Below is a small trained network, with its code and all its weights. Each question gives an input and a class and asks what happens when units are switched off, that is, made to give their printed mean instead of their output.

import numpy as np


def w(rows, s, z=0):
    codes = np.array(rows[::2]) - 128.0
    scale = np.full(codes.shape[1], s)
    scale[-1] = z or s
    return codes * scale


def f(y):
    return np.maximum(y, 0)


def log_softmax(a):
    a = a - a.max(-1, keepdims=True)
    return a - np.log(np.exp(a).sum(-1, keepdims=True))


def net(x, mask):
    res = np.array(x, float).reshape(1, 4) / 4 @ E
    y = f(res @ A[0][:, :-1].T + A[0][:, -1])
    res = res + np.where(mask, y, B[0][:, -1]) @ B[0][:, :-1]
    return log_softmax(res[-1] @ U[:, :-1].T + U[:, -1])


A, B = {}, {}
E = w([
[123,78,98,202,136,69,205],'x0',
[128,98,241,152,134,173,115],'x1',
[109,176,150,99,254,16,127],'x2',
[42,80,116,73,151,185,178],'x3',
],0.0097)
A[0] = w([
[84,141,67,141,39,235,205,194],'n1',
[123,246,49,4,118,119,91,181],'n2',
[248,144,96,216,102,229,62,150],'n3',
[93,54,52,253,141,92,228,204],'n4',
[17,79,194,78,191,192,156,151],'n5',
[251,174,236,135,180,134,81,46],'n6',
[13,91,164,62,154,182,112,173],'n7',
[172,135,208,183,164,117,42,209],'n8',
[221,201,178,142,131,135,47,199],'n9',
[237,139,147,185,94,106,108,254],'n10',
[113,55,72,119,21,154,77,165],'n11',
[17,33,193,98,170,124,219,168],'n12',
],0.0073,0.0034)
B[0] = w([
[150,99,89,135,138,137,213,253],'n1',
[81,66,95,65,167,157,35,223],'n2',
[208,214,150,171,85,142,189,221],'n3',
[189,73,141,223,246,121,100,254],'n4',
[116,126,169,71,154,201,96,219],'n5',
[170,138,123,193,105,84,149,206],'n6',
[136,127,135,55,220,208,119,212],'n7',
[178,159,148,198,129,179,175,215],'n8',
[253,163,237,175,123,199,150,226],'n9',
[233,165,139,148,124,160,97,223],'n10',
[101,98,79,183,2,152,202,224],'n11',
[170,181,101,73,149,198,60,226],'n12',
],0.0082,0.0091)
U = w([
[189,147,188,204,55,106,196,153],'0',
[62,69,119,83,143,2,57,134],'1',
[150,160,160,11,158,175,46,182],'2',
[103,22,47,84,70,148,153,168],'3',
[173,93,132,180,182,96,61,137],'4',
[51,149,140,99,68,84,144,3],'5',
[86,103,174,132,89,77,88,25],'6',
],0.01,0.0029)

Each question gives the input, the list of numbers given to net, and the class t.
The units are the neurons (one row each of A and B). Each row of codes is followed by its name. A weight is (code - 128) times the scale printed after its matrix; where a second scale follows, it is the last column's (A, B and U).
mask holds one flag per neuron, in row order. A switched-off neuron (its flag False) gives its mean, the last column of its row in B, instead of its output. The means were averaged over made-up inputs and are rounded, as every weight is.
A unit's drop is (log p(t) with every unit on - log p(t) with that unit switched off) / (log p(t) with every unit on - log p(t) with every unit switched off).
The circuit of an input: a set's keep is (log p(t) with only the set's units on - log p(t) with every unit switched off) / (log p(t) with every unit on - log p(t) with every unit switched off). Starting from all 12 units, units are removed one at a time, each time the one whose removal leaves the highest keep (on an exact tie, the one counted first), for as long as the keep stays at least 0.8.
circuit, biggest first: the units of the circuit, biggest drop first
most important unit: the unit with the biggest drop
k most important neurons: the k neurons with the biggest drops, biggest first
drop of u: that unit's drop, to one decimal
input [7,-4,0,7], class 4: most important unit => n4
input [0,2,-8,3], class 3: 2 most important neurons => (n9, n8)
input [0,-2,3,2], class 2: circuit, biggest first => (n11, n4)
input [2,8,0,0], class 2: circuit, biggest first => (n11, n12)
input [3,-2,-1,1], class 4: circuit, biggest first => (n4, n3)
input [7,3,-4,6], class 3: 3 most important neurons => (n1, n9, n11)
input [-6,1,5,-6], class 0: 2 most important neurons => (n9, n6)
input [-8,-4,-3,-2], class 0: 3 most important neurons => (n3, n12, n11)
input [5,2,7,4], class 2: 2 most important neurons => (n12, n5)
input [3,-3,-2,5], class 3: drop of n9 => 0.2
input [-6,-2,-7,0], class 0: drop of n3 => 1.9
input [-2,-4,-1,0], class 3: drop of n4 => 0.1
input [7,3,0,2], class 4: drop of n4 => 0.2
input [7,-2,-1,0], class 4: circuit, biggest first => (n4)
